Below are the code and all the weights of a small trained network. Each question names an input and a class and asks about switching units off, where a switched-off unit gives its printed mean instead of its output.

import numpy as np


def w(rows, s, z=0):
    codes = np.array(rows[::2]) - 128.0
    scale = np.full(codes.shape[1], s)
    scale[-1] = z or s
    return codes * scale


def norm(h):
    return h / np.sqrt((h * h).mean(-1, keepdims=True) + 1e-5)


def f(y):
    return np.maximum(y, 0)


def log_softmax(a):
    a = a - a.max(-1, keepdims=True)
    return a - np.log(np.exp(a).sum(-1, keepdims=True))


def net(x, mask):
    res = np.array(x, float).reshape(1, 3) / 4 @ E
    u = 0
    for l in range(4):
        y = f(norm(res) @ A[l][:, :-1].T + A[l][:, -1])
        res = res + np.where(mask[u : u + 4], y, B[l][:, -1]) @ B[l][:, :-1]
        u += 4
    return log_softmax(norm(res)[-1] @ U[:, :-1].T + U[:, -1])


A, B = {}, {}
E = w([
[131,220,162,91,189,136,92,107,209],'x0',
[80,130,15,104,153,139,135,168,163],'x1',
[114,145,108,139,107,139,2,181,73],'x2',
],0.0064)
A[0] = w([
[38,110,65,120,135,111,118,174,72,221],'0.n1',
[113,239,80,35,186,166,53,109,172,236],'0.n2',
[73,110,3,119,52,152,89,163,162,4],'0.n3',
[43,159,103,92,109,198,67,224,146,189],'0.n4',
],0.0045,0.0022)
B[0] = w([
[142,162,103,82,101,54,174,155,195,201],'0.n1',
[106,203,141,160,188,221,32,151,107,253],'0.n2',
[217,11,112,100,21,100,230,151,177,184],'0.n3',
[97,50,234,18,177,35,135,253,120,208],'0.n4',
],0.0068,0.0058)
A[1] = w([
[122,118,69,141,137,122,164,157,122,194],'1.n1',
[85,179,180,114,72,134,143,28,234,33],'1.n2',
[190,115,127,236,73,150,82,114,71,38],'1.n3',
[183,115,89,254,166,200,129,121,30,3],'1.n4',
],0.0057,0.0021)
B[1] = w([
[210,209,154,21,96,128,68,73,139,221],'1.n1',
[120,24,2,80,144,82,122,118,205,253],'1.n2',
[229,55,173,162,151,39,73,88,138,207],'1.n3',
[87,39,4,81,141,113,213,158,178,160],'1.n4',
],0.0057,0.0028)
A[2] = w([
[111,68,163,102,31,66,96,103,75,166],'2.n1',
[107,126,150,194,72,169,227,141,85,134],'2.n2',
[136,138,70,253,101,151,151,164,112,3],'2.n3',
[120,156,117,124,130,198,172,22,186,189],'2.n4',
],0.0056,0.0039)
B[2] = w([
[114,205,143,217,208,200,143,49,116,253],'2.n1',
[30,99,146,56,205,210,2,214,162,156],'2.n2',
[198,42,137,56,71,126,190,125,157,128],'2.n3',
[106,171,59,106,63,184,100,234,143,243],'2.n4',
],0.0075,0.0045)
A[3] = w([
[53,139,195,125,165,166,83,243,154,179],'3.n1',
[161,16,174,110,142,114,171,123,129,107],'3.n2',
[121,89,79,170,90,72,114,35,65,165],'3.n3',
[68,47,131,8,127,210,184,2,131,252],'3.n4',
],0.005,0.0017)
B[3] = w([
[2,225,121,104,175,172,88,111,4,254],'3.n1',
[85,99,94,168,38,181,165,213,179,163],'3.n2',
[184,123,50,61,81,130,225,76,154,155],'3.n3',
[100,146,171,96,163,89,83,212,63,194],'3.n4',
],0.0068,0.0061)
U = w([
[149,135,185,179,135,93,67,42,176,24],'0',
[142,75,77,58,57,56,195,181,162,234],'1',
[135,74,167,186,138,140,165,91,137,42],'2',
[82,160,67,136,140,95,97,66,212,3],'3',
[61,255,163,108,186,185,57,204,73,236],'4',
[189,120,113,206,84,93,185,34,94,88],'5',
],0.0095,0.0038)

Each question gives the input, the list of numbers given to net, and the class t.
The units are the neurons (one row each of A and B). Each row of codes is followed by its name. A weight is (code - 128) times the scale printed after its matrix; where a second scale follows, it is the last column's (A, B and U).
mask holds one flag per neuron, layer by layer. A switched-off neuron (its flag False) gives its mean, the last column of its row in B, instead of its output. The means were averaged over made-up inputs and are rounded, as every weight is.
A unit's drop is (log p(t) with every unit on - log p(t) with that unit switched off) / (log p(t) with every unit on - log p(t) with every unit switched off).
The circuit of an input: a set's keep is (log p(t) with only the set's units on - log p(t) with every unit switched off) / (log p(t) with every unit on - log p(t) with every unit switched off). Starting from the 12 units with the biggest drops (on a tie, the unit counted first), units are removed one at a time, each time the one whose removal leaves the highest keep (on an exact tie, the one counted first), for as long as the keep stays at least 0.8.
units of the circuit, in order: the units of the circuit, biggest drop first
unit that matters most: the unit with the biggest drop
k most important neurons: the k neurons with the biggest drops, biggest first
top k neurons in layer l: the k neurons of layer l with the biggest drops, biggest first
drop when u is switched off: that unit's drop, to one decimal
input [-3,8,1], class 1: units of the circuit, in order	(0.n3)
input [-8,2,-4], class 4: top 2 neurons in layer 1	(1.n2; 1.n3)
input [-6,-5,-2], class 2: 4 most important neurons	(1.n3; 0.n4; 2.n1; 2.n2)
input [1,-5,-3], class 1: 2 most important neurons	(1.n2; 3.n1)
input [-8,-8,-7], class 4: 3 most important neurons	(2.n2; 3.n4; 1.n2)
input [-3,-6,-3], class 2: top 2 neurons in layer 0	(0.n4; 0.n1)
input [-1,1,-2], class 1: 2 most important neurons	(0.n2; 3.n1)
input [-6,-5,1], class 5: 4 most important neurons	(1.n3; 2.n1; 0.n4; 3.n3)
input [1,-5,-1], class 0: 2 most important neurons	(2.n1; 3.n1)
input [-7,-8,0], class 2: 3 most important neurons	(1.n3; 2.n2; 2.n1)
input [-2,-6,0], class 5: 2 most important neurons	(1.n3; 0.n4)
input [-5,-1,4], class 5: 4 most important neurons	(2.n1; 0.n2; 2.n4; 3.n1)
input [-6,-3,2], class 5: 2 most important neurons	(1.n3; 2.n1)
input [-4,5,4], class 1: unit that matters most	0.n3
input [-3,-2,3], class 5: top 2 neurons in layer 0	(0.n2; 0.n4)
input [-3,-6,3], class 5: drop when 1.n3 is switched off	0.6
input [-8,-2,2], class 5: drop when 2.n1 is switched off	0.5
input [-3,-6,-8], class 4: drop when 2.n2 is switched off	1.9
